(in the rows, 128 means zero)
Here are made-up objects, facts about them, and rows of numbers that follow some of those facts. Name the object behind each unnamed row.

How the objects are related:
dadokle (stubal tatril) (pitri ripon) (klifik 423)
dristafo (klifik 877)
skovur (stubal gubo) (klifik 877)
buvomos (stubal grodul) (klifik 423)
lusir (stubal lipim) (klifik 423)
vubomas (stubal suflel) (pitri fledor,setefol) (klifik 531)
vese (stubal disutu) (klifik 423)
kladuvi (stubal takul) (klifik 423)
budi (klifik 423)
brafin (klifik 544)
flonutre (klifik 744)
memas (klifik 744)
dilestur (stubal gubo) (pitri brafin) (klifik 544)
dotres (stubal raloskel) (klifik 877)
risu (stubal grodul) (pitri skofle) (klifik 544)
nupa (stubal dristafo) (pitri zodres,skedali) (klifik 531)
bugruske (stubal biga) (klifik 423)
bratrek (klifik 744)
tuskor (stubal gaplek) (pitri tiga,tronifun) (klifik 877)
skarer (pitri tronifun,branon) (klifik 744)
stena (klifik 423)
suflel (klifik 531)
druson (stubal gaplek) (klifik 423)
kagum (klifik 531)
suvuzak (stubal trunin) (klifik 744)
branon (stubal plete) (klifik 423)
stofla (stubal biga) (pitri beges) (klifik 877)
stonar (stubal skovus) (klifik 531)
mafe (stubal suflel) (klifik 877)
treku (stubal plete) (klifik 544)
plete (klifik 423)
kluni (stubal stodriklan) (klifik 877)
plisapal (klifik 423)
drunar (stubal skovus) (klifik 423)
rodal (klifik 544)
flugre (stubal floplu) (pitri flonim) (klifik 531)
pivir (stubal kluni) (klifik 531)
pibrel (pitri bratrek,suvuzak) (klifik 877)
genu (pitri ramel,tipo) (klifik 423)
tronifun (klifik 877)
stabrobral (klifik 744)
gofleflir (klifik 544)
gubo (stubal triplal) (pitri doplem) (klifik 877)
reko (stubal kudrem) (klifik 423)
zetromes (klifik 744)
soska (stubal budi) (pitri druson,genove) (klifik 423)
vidro (stubal stena) (klifik 744)
zodres (stubal groplu) (klifik 877)
ramel (stubal suflel) (klifik 423)
baplos (stubal tagati) (pitri klezu) (klifik 423)
fledor (stubal plisapal) (klifik 531)
giklebun (stubal memas) (klifik 531)
groplu (stubal gofleflir) (klifik 531)
gritar (stubal zuvi) (klifik 877)
raloskel (klifik 531)
skovus (klifik 423)
skedali (klifik 423)
brero (stubal ratin) (klifik 877)
klezu (stubal kobrufle) (pitri tipo) (klifik 423)
steskim (klifik 423)
gapur (stubal skovus) (pitri brafin) (klifik 744)
tabruler (stubal peflam) (klifik 531)
gredres (stubal ratin) (klifik 877)
vare (stubal vubomas) (pitri dabrudi) (klifik 544)
biga (klifik 531)
brupabel (stubal milepin) (klifik 531)
lipim (klifik 531)
kudrem (stubal dotres) (klifik 744)
skupem (klifik 877)
zuvi (klifik 744)
doplem (stubal disutu) (pitri kuflil,saskal) (klifik 423)
plugrilil (pitri stabrobral,zetromes) (klifik 877)
trunin (klifik 877)
zegur (stubal memas) (klifik 877)
dibus (stubal kluni) (klifik 877)
bidru (stubal stobir) (pitri triplal) (klifik 877)
plegu (klifik 423)
grumol (stubal stobir) (klifik 423)
stodriklan (stubal grodul) (klifik 423)
stabo (stubal gristir) (pitri dibus) (klifik 877)
skarefes (stubal plisapal) (klifik 544)
kobrufle (klifik 744)
kuplum (pitri fose) (klifik 877)
setefol (stubal disutu) (klifik 531)
kloge (pitri grumol) (klifik 423)
tiga (stubal memas) (klifik 877)
naskon (pitri gekur,gredres) (klifik 744)
bokom (pitri pivir) (klifik 877)
daflak (stubal flonutre) (pitri fose) (klifik 544)
saskal (klifik 544)
gaplek (klifik 877)
gristir (klifik 744)
plukler (stubal vese) (klifik 423)
retun (pitri bokom) (klifik 877)
fofles (klifik 423)
morir (klifik 877)
gekur (klifik 423)
vate (klifik 877)
tipo (stubal kluni) (klifik 877)
genove (klifik 423)
zuzam (pitri gekur) (klifik 544)
kame (stubal kluni) (klifik 877)
tripu (stubal sodadrel) (klifik 423)
tastolem (stubal dristafo) (pitri gubo,saskal) (klifik 744)
brolis (stubal plisapal) (klifik 531)
zekluzok (stubal skovus) (pitri fofles) (klifik 544)
tuni (stubal zuvi) (pitri nestudek) (klifik 544)
saflil (pitri vidro) (klifik 744)
kazar (klifik 544)
triplal (klifik 423)
stuzi (pitri klezu,baplos) (klifik 423)
beges (pitri daflak) (klifik 877)
floplu (klifik 423)
ripon (stubal trunin) (klifik 544)
nudruk (stubal milepin) (pitri buvomos) (klifik 423)
flabrabrin (stubal lipim) (klifik 531)
stobir (klifik 423)
grodul (stubal kudrem) (klifik 744)
klusku (stubal disutu) (pitri zegur) (klifik 544)
linor (stubal biral) (klifik 423)
dronur (stubal plegu) (klifik 531)
flonim (klifik 531)
sodadrel (klifik 544)
peflam (stubal takul) (klifik 744)
biral (klifik 544)
gidror (stubal kluni) (klifik 423)
tetres (stubal tatril) (pitri brupabel,vate) (klifik 877)
pubrer (stubal memas) (klifik 744)
klafun (stubal kagum) (klifik 877)
milepin (klifik 744)
rito (stubal disutu) (pitri flabrabrin,steskim) (klifik 744)
skamar (pitri nestudek) (klifik 544)
ratin (klifik 744)
nestudek (klifik 877)
takul (klifik 744)
sterir (stubal ratin) (pitri lusir) (klifik 423)
soklu (stubal ratin) (klifik 744)
skofle (stubal grodul) (klifik 544)
tatril (klifik 544)
zegro (klifik 744)
gupi (stubal plisapal) (klifik 423)
stigru (stubal dristafo) (pitri skarer) (klifik 877)
dudrubram (pitri kloge) (klifik 423)
rimel (stubal plisapal) (klifik 544)
plafle (stubal milepin) (klifik 544)
disutu (klifik 423)
dabrudi (klifik 544)
flafla (stubal zegro) (klifik 423)
kuflil (stubal zegro) (pitri doplem) (klifik 744)
studruk (stubal milepin) (klifik 544)
kufun (stubal memas) (pitri rodal) (klifik 544)
fose (stubal ratin) (klifik 744)
tagati (pitri gritar) (klifik 531)
ruzos (stubal nudruk) (pitri plafle) (klifik 877)

Some objects and their rows:
[112 169 154 130 187 147 136 107 158 150  90 112 114 142 129 202 102  87
 113 156 137 119  73  77  77 194 137]: kame
[105 137 143 135 127 158 150 140 139 103 120 155  93 123  92 182 130  92
 107  92 112 118  97 109  69 139 118]: tripu
[116 126 138 126 125 151 126 115 102 129 119 174  97 126 101 185 110  82
 104 110 122 107  88 115  73 156 121]: zuzam
[112 144 164 120 127 175 141 123 111 118 120 160  85 133  96 191 114  85
  96  92 130 121  93 108  71 159 115]: studruk
[102 165 175 139 118 174 153 116 120 119 111 175  78 121 103 222 108  74
 104 112 149 140  96 105  73 162 106]: pubrer
[125  98 132  73 111 153  89 182 121 106 143 150 113 160  87 116  99 122
 146  77  39 116 101 155  80 131 143]: plisapal
[123 131 164 121 131 163 150 133 121 103 103 162  99 122  96 167 111  98
 106  97 130 108  97 101  75 154 115]: tabruler
[112 145 170 115 131 167 155 140 128 102 100 155 103 117  99 168 112  94
 114  92 130 103  86 102  73 159 108]: flabrabrin
[122 130 150  74 143 206  83 147 107 105 129 129  84 157  96 171 120 118
  94  67  87 122 112 107  91 151 126]: rimel
[110 141 159 123 127 172 141 120 116 119 114 162  90 130  98 189 117  87
 100  99 129 115  86 108  76 161 121]: treku
[ 94 126 113 178 102 171 124  85 148 104  67 202 111  81 100 214 163  99
 104 154 136  90  70 108 131 152 147]: rito
[115 161 152 127 174 134 135 112 154 154  92 124 122 144 127 186  90  87
 128 160 127 116  66  93  76 194 144]: dotres
[ 94 150 151 129 127 162 157 148 143 101 119 151  96 120  93 182 132  89
 115  84 112 113  86 111  68 143 110]: druson
[116 122 159 116 102 143 138 130 111 132 117 182 111 135  95 155  92  84
 133 111 109 110  70 144  74 162 136]: tatril
[111 118 142 126 103 130 149 151 133 115 125 175 113 129  88 149 105  91
 138 104  91 111  81 143  67 140 132]: plete
[112 142 164 120 115 163 136 126 124 120 102 173  98 126 103 188 100  89
 122 117 125 124  89 118  83 163 122]: morir
[128 116 161 115 114 141 148 139 118 114 105 176 116 126  95 141  92  96
 131 109 114 102  84 127  73 155 126]: kagum
[110 151 129 140 189 117 149 126 173 148 110 103 129 148 118 169 111  90
 125 145 106 106  66  91  60 176 148]: stodriklan

Name these rows:
No name comes twice in this set of rows, the named rows included.
[112 159 147 129 168 120 129 113 157 169  98 127 134 152 130 179  80  81
 146 174 115 119  53 109  75 197 156]	grodul
[130 134 149 120 172 114 146 125 149 148  94 126 139 145 119 141  83  95
 136 151 117  94  62 101  65 186 147]	raloskel
[117 135 170 113 123 155 155 142 127 108 100 163 112 121  97 154 102  95
 126  99 123 101  80 114  73 161 116]	flonim
[102 132 152 123 106 140 156 156 140 111 122 166 112 125  90 156 110  88
 141  94  95 110  75 139  66 144 124]	triplal
[ 99 159 175 112 115 167 144 136 132 118  99 167 104 120 105 188 101  83
 134 109 126 118  73 121  82 170 113]	nestudek
[ 94  95 109 164  72 120 152 129 168 105  78 212 150  86  82 136 148 100
 158 141  89  66  36 163 115 141 166]	disutu
[112 132 166 113  90 144 130 138 112 133 118 192 107 137 100 169  77  82
 149 122 104 131  79 151  77 161 131]	milepin
[135 110 146 125 124 146 136 126 105 110 110 177 100 125  96 158 101  98
 103 110 122 106 108 109  71 146 119]	vubomas
[105 131 139 133 121 146 148 144 135 109 122 162 102 123  92 172 122  90
 119  98 103 112  90 121  68 139 121]	kloge
[ 89 147  96 159  58 168 187 100 170  69  51 164 128 116  71 195 173 132
 115  86 148  86  54 137 128 136 195]	doplem
[119 162 150 100  60 165 167 115 117 105  82 163 108 164  87 192  85 115
 130  84 151 133  79 148  94 159 172]	gubo
[134 107 149 120 115 136 140 133 110 116 108 181 112 127  95 143  92  98
 122 115 113 103  94 123  72 150 128]	tagati
[ 91 149 145 122 124 149 155 154 141 108 119 156 109 115  96 174 124  84
 132  87 105 105  73 122  65 148 108]	gekur
[ 70 195 238 162  86 170 192 129 147 100 104 171  68 122 105 188 104  83
 105 143 131 150  83  97  57 157 103]	fose
[100 168 137 137 193 133 156 130 179 140 107  94 123 141 119 181 122  88
 121 132 114 107  63  82  61 178 137]	buvomos

Now the same objects, written a new way:
Named rows:
[156 141 141 125 127 126 121 124  90 123 125 123 137 155 143 131 116 123
 135 151 128 143 140 118 131 116 145 126 133 149 160 123 149]: bidru
[ 96 102 109  95 172 141 150 164  63 102 110 134 129 148  95 135 112 155
 127 120 164 127 128 148  97 105 149 112 147 176 132 139 109]: brolis
[101 122 100 135 116 130 142 143 179 144 124 142 128 103 109 117 126 146
 106 112 119 100  96 128 124 136 116 130 114  96  79 146 112]: brafin
[101 123  98 122 152 123 116 123 112 104 123 117 114 130 130 114 123 139
 127 114 163 132 122 125 137 125 118 130 143 146 127 143 123]: vidro
[155 142 142 126 125 127 121 124  92 124 125 124 138 155 142 130 116 124
 135 151 126 143 140 118 131 116 145 126 133 148 159 124 148]: stabo
[121 127 137 125  91  78 103  99 138  67 121 127  68 162 170 132 138 135
 130 101 136 120 111  65 144 114 149 174 137 111 116 180 155]: dibus
[135 124 125 118 147 130 103 120 100 124 126 115 105 156 151 127 120 123
 141 149 140 132 137 119 139 125 140 133 117 172 145 115 125]: drunar
[135 126 132 119 140 120 103 114 105 117 126 117  97 160 155 128 122 121
 143 143 138 130 136 111 141 122 144 139 118 163 145 122 129]: reko
[134 133 133 138  98 140 138 136 163 150 126 139 150 118 113 128 129 133
 112 132  92 120 117 120 114 136 130 126 124  89  96 130 131]: gaplek
[149 164 154 136 106 122 171 136 166 159 122 150 148 124 102 127 111 119
 127 136  95 128 114 135 126 120 138 112 115  94 137 130 134]: zuzam
[112 126 111 136 115 127 146 141 173 145 126 142 133 103 109 121 128 140
 110 112 115 106 102 132 122 136 117 127 114  95  89 139 116]: rodal
[130 138 133 135 112 125 156 135 167 151 129 143 144 106 108 129 130 129
 119 119 105 116 109 138 119 131 124 123 115  93 109 131 122]: kazar
[110 111 102  81 173 127 141 152  58 122 119 124 129 166 112 134 114 154
 132 141 154 117 117 136 102 112 154 119 122 190 141 129 106]: skarefes
[137 124 119 125 131 132 108 130  93 118 126 121 129 148 146 124 119 135
 129 142 139 134 133 115 133 121 136 131 133 153 138 129 140]: mafe
[116 129 140 149 113 138 165 148 170 130 120 155 143  88  92 130 128 132
 115  98 115 125 120 149 114 124 117 114 140  80 103 141 126]: lipim
[118  57 135 118 151 149 112 115 122  84 179 140 120 170 177 169 110 167
 179 154 121 109 135 117 165 197  39 159 103 136 144 145 102]: klezu
[117 130 140 148 111 138 167 148 173 132 120 155 143  87  92 130 129 131
 115  97 113 125 119 148 115 124 119 114 140  77 102 142 125]: kagum
[149 145 155 136 144 127 152 135  88 105 115 139 135 132 121 132 106 117
 142 125 149 155 147 149 132  99 138 108 150 146 180 131 145]: vubomas

Which object is each row?
No name comes twice in this set of rows, the named rows included.
[111 107 110  77 171 138 119 146  64 129 117 114 112 185 122 136 116 144
 136 160 141 118 128 122 104 120 165 126 115 202 132 114 101]	gupi
[136 126 121 125 129 130 109 127  99 119 125 122 128 147 146 124 122 134
 127 142 136 132 133 114 132 122 136 132 134 149 136 130 141]	klafun
[175  73  53 187 139 165  20 120 100 144 151  90 140  77 182  58 123 145
 174  91 153 143 178 175 141  86  80 128 144 120 120  86 173]	tiga
[160 104 194 129 112 147 163 117 170 131 178 159 159 151 137 180 117 136
 177 162  57 122 137 132 141 192  61 139  96  75 153 124 111]	stuzi
[143 125 133  95 167 141 125 135  61 135 118 115 122 181 130 133 106 127
 147 168 131 134 138 129 114 113 162 118 115 195 157 102 114]	sterir
[110 119 103  97 177 138 134 138  65 113 119 113 131 154 112 123 113 145
 136 131 158 135 125 139 112 113 137 116 140 175 141 124 109]	soklu
[156 148 140 122 143 112 138 124  89 123 126 126 131 148 137 129 110 119
 143 143 143 143 133 135 138 110 141 119 126 160 178 125 140]	dilestur
[163 151 160 120 137 121 123 115  99 134 125 119 117 167 145 134 114 104
 149 163 122 147 148 122 140 116 154 124 118 164 177 109 138]	soska
[100 124  96 122 151 125 115 123 112 104 122 115 112 133 130 112 120 140
 125 115 164 131 120 125 139 122 119 129 142 148 127 144 122]	suvuzak
[137 159 154 133 114 126 167 124 163 146 129 136 152 113  96 129 129 114
 127 121  99 140 122 142 118 129 127 115 133  83 132 126 128]	saflil

Now the same objects, written a new way:
Named rows:
[110  91 165 130 130  72 166 151 132  95 124 121 105 113 103]: reko
[145 109 143 110 119  92 157 144 121  68 100 114 120  91 123]: zuzam
[146 119 176 110 139  58 187 157 124  97 109  89 148 107 166]: tronifun
[171  99 160 128 130  66 135 148 118  43 105  93 131 107 124]: suflel
[170 126 157 109 130  74 184 166 112 110  99 119 134 101 154]: stigru
[160 110 153 111 122  86 162 144 116  73  90 123 110 105 123]: pibrel
[141 123 160 110 130  73 157 145 128  59 101 102 112 117 123]: plegu
[149 108 155 109 118  82 162 148 116  80  93 131 106  97 143]: ruzos
[118 130 172 119  93  67 154 155 144  75  89 119 123  66 131]: rimel
[158  95 158 131 132  66 134 150 116  64 108 114 125  95 139]: groplu
[121 115 167 111 137  69 154 141 133  67 107 104 110 108 141]: genove
[124 105 154 111 120  72 161 138 127  63 111 101 127  92 142]: dabrudi
[125 112 191 139 114  52 125 157 143  70  93 118 125  66 146]: fledor
[138 106 161 112 123  74 163 142 121  77  98 123 110  98 149]: mafe
[119  78 148 132 112  84 170 151 124  95 126 124 118  98  91]: risu
[124 144 144 119 166  56 151 110 116 100  97 129 116  94 124]: plukler
[150  94 157 132 134  65 134 150 115  74 109 125 121  87 148]: dronur
[118 103 158 112 122  71 159 136 130  61 114  97 127  92 146]: brafin

Which object is each row?
No name comes twice in this set of rows, the named rows included.
[136  89 164 132 138  61 132 146 121  69 112 117 123  86 158]	flabrabrin
[114  76 168 133 121  74 173 145 126  98 118 124 110 109 107]	kame
[169 128 165 108 134  72 191 164 115 104  96 106 139 113 149]	skarer
[107  89 164 131 129  72 166 151 132  98 125 123 105 112 103]	gidror
[132 113 152 139 174  45 126 107 110  92 104 122 135  77 138]	setefol
[129  76 172 132 120  76 174 141 129  73 116  95 118 127  82]	kluni
[163  97 159 130 133  65 135 148 117  54 106 104 129 102 130]	kagum
[150 124 160 107 129  74 157 145 130  47  99  89 115 124 116]	skovus
[131 146 145 118 167  55 150 107 117  91  95 118 119 100 114]	vese
[137 147 188 116 106  64 150 154 152  44  79  85 119 106  98]	plisapal

